cols: N Q F B A H E T R C
0.40; -1.50; -6.42; -8.13; 5.49; -6.47; -4.78; 1.28; -0.13; 5.23 : z_597
-0.30; 0.35; 1.10; 0.85; -1.39; -0.16; 0.21; -0.45; -0.34; 0.92 : z_345
1.30; -1.11; -2.37; -1.66; 1.23; -0.53; -0.40; 0.02; 0.32; -0.11 : z_899
1.30; -1.11; 0.08; -2.80; -0.62; -2.94; -0.50; -0.73; 0.32; -0.11 : z_376
0.35; -0.20; 0.74; 0.70; -1.03; 0.73; 0.54; 0.41; -0.02; 0.08 : z_853
0.38; 0.26; -2.80; -0.50; 0.08; -2.94; -0.62; -0.73; -0.46; 0.55 : z_467
-0.31; 0.48; 0.14; 0.64; -0.61; -0.55; 0.08; -0.72; -0.25; 0.13 : z_169
1.66; -0.76; -1.49; 0.87; -0.71; 0.69; 1.11; 1.13; 0.24; -1.75 : z_557
then: -2.80; -0.50; 0.08; -2.94; -0.62; -0.73 => -0.46
down: 1.30; 1.30; 0.35; 0.38; -0.31 => N

cols: Z X D V P
1.54; -2.18; 0.23; 2.40; 1.04 -> z_553
0.41; 2.37; -2.01; -0.91; -3.06 -> z_365
3.20; 0.01; 2.83; -0.90; -1.23 -> z_882
-2.88; 0.80; 2.74; -1.65; 0.23 -> z_894
-1.44; 2.17; 0.18; 0.83; -0.63 -> z_662
2.32; 1.70; 1.54; 1.25; -0.42 -> z_444
-1.59; 3.72; 1.85; 0.79; -1.73 -> z_297
-3.49; 0.40; 0.81; -2.20; -0.11 -> z_170
-2.85; 1.36; 3.53; -0.64; 0.46 -> z_473
-1.85; -0.84; 1.75; -2.13; -1.35 -> z_79
-1.10; -0.38; 7.28; -3.78; -1.42 -> z_104
5.00; -1.40; 0.47; -1.85; -0.83 -> z_391
step +1: 5.00; -1.40; 0.47; -1.85 => 5.01; -1.39; 0.48; -1.84
down: 0.80; 2.17; 1.70; 3.72; 0.40; 1.36; -0.84; -0.38; -1.40 => X
then: 5.00; -1.40 => 0.47
q: -1.85; -0.83 => z_391
step +1: -1.85 => -1.84
at: -2.18; 0.23 => z_553, 2

cols: zoz Segun Bonog Baza rada dos zigok Nir tidol vazek
-6.55; 7.22; 2.87; -3.67; -3.60; 3.16; -0.76; 4.69; -0.30; -2.91  z_551
5.68; 5.44; -2.33; 7.12; 2.98; 1.91; 6.89; 1.78; 1.57; -7.45  z_298
0.57; -0.21; 8.17; -0.38; 0.15; -0.51; 5.86; 6.71; -4.71; -4.38  z_35
5.85; -2.37; -0.18; 5.69; 5.44; -2.33; 7.12; 2.63; -0.06; -4.81  z_667
-4.04; 7.15; -3.73; 7.15; 2.98; 0.19; 2.57; 5.87; -5.91; -1.71  z_986
-0.92; 1.10; -4.03; 7.15; -3.73; 1.91; 6.89; 1.78; 1.57; -7.45  z_465
down: -0.30; 1.57; -4.71 => tidol
q: -4.03; 7.15; -3.73 => z_465
down: -2.37; 7.15; 1.10 => Segun
then: 5.69; 5.44; -2.33; 7.12 => 2.63
then: 5.85; -2.37; -0.18; 5.69; 5.44; -2.33; 7.12; 2.63 => -0.06
down: 7.15; 7.15 => Baza
step +1: 2.87; -3.67; -3.60; 3.16 => 2.88; -3.66; -3.59; 3.17

cols: W K S M G U L Y J
-4.23; -4.25; -3.53; 5.20; 0.22; -7.61; 5.16; 5.01; -4.35 -> z_674
7.30; -4.81; -3.44; -3.83; 6.67; 0.59; -8.63; 6.68; -4.30 -> z_992
7.41; -4.68; -4.65; -4.06; 5.42; 1.35; -8.44; 6.60; -4.13 -> z_595
8.57; -4.21; -4.25; -3.53; 5.20; 0.22; -7.61; 5.16; -3.97 -> z_67
q: -4.81; -3.44; -3.83 => z_992
then: 1.35; -8.44; 6.60 => -4.13
q: -4.21; -4.25; -3.53; 5.20; 0.22; -7.61; 5.16 => z_67

cols: tek vefil sase pumuf Sigo res Sasel reg Zazo pipu
0.16; 3.57; 7.76; 3.23; 0.41; 0.00; 0.10; 0.08; -0.05; -0.09 : z_38
7.83; 3.36; 6.63; 0.03; 0.10; -0.03; -0.03; -0.04; 0.12; 3.27 : z_454
0.08; -0.18; 0.51; 5.01; 7.55; 2.07; 0.09; -0.02; -0.03; -0.01 : z_247
0.16; 3.57; 7.76; 3.23; 0.41; 0.00; 0.31; -0.08; -0.03; 0.00 : z_702
7.83; 3.36; 0.23; 0.03; 0.10; -0.03; -0.03; -0.04; 0.12; 3.27 : z_221
0.08; 0.00; 0.49; 0.13; 0.00; 0.13; 0.15; -0.03; 0.14; 2.49 : z_689
0.04; -0.16; 0.10; 0.68; 4.76; 7.62; 2.18; 0.08; 0.14; -0.05 : z_308
-0.03; 0.07; 0.00; 0.00; -0.03; 0.41; 0.31; -0.08; 3.23; 0.30 : z_261
at: 0.07; 0.00 => z_261, 2
q: 0.16; 3.57; 7.76; 3.23; 0.41; 0.00; 0.10; 0.08; -0.05; -0.09 => z_38
step +1: -0.18; 0.51; 5.01; 7.55 => -0.17; 0.52; 5.02; 7.56
q: 3.23; 0.41; 0.00; 0.31; -0.08; -0.03 => z_702
step -1: 0.13; 0.15; -0.03; 0.14 => 0.12; 0.14; -0.04; 0.13

cols: nit Dez giko Vene savi mabe lano dode sised
2.36; -0.29; 0.78; 0.83; 1.78; -0.57; -1.54; -2.48; -0.66 = z_151
-1.77; 0.43; -0.85; 3.93; -2.30; 1.72; 2.09; -2.21; 0.64 = z_610
-4.03; -2.48; -9.60; -7.05; -3.60; -2.64; -4.51; -0.37; 3.67 = z_59
-0.35; -1.22; 0.70; 0.25; 2.65; -1.58; -0.75; -1.00; -0.56 = z_103
down: -2.48; -1.22 => Dez
q: -9.60; -7.05; -3.60; -2.64 => z_59

cols: suri Rudu Dob sika nube
-1.33; -1.09; -1.91; -0.20; -2.78 -> z_604
-0.83; 0.11; 1.64; -0.64; -0.54 -> z_793
-0.33; 0.04; 3.76; -0.72; 1.53 -> z_332
-0.88; -0.77; -0.68; 3.50; -3.99 -> z_542
0.74; -0.30; 3.50; -0.68; 7.96 -> z_646
-0.99; -0.23; 0.66; -0.59; -1.03 -> z_215
then: 3.50; -0.68 => 7.96
then: 0.04; 3.76; -0.72 => 1.53

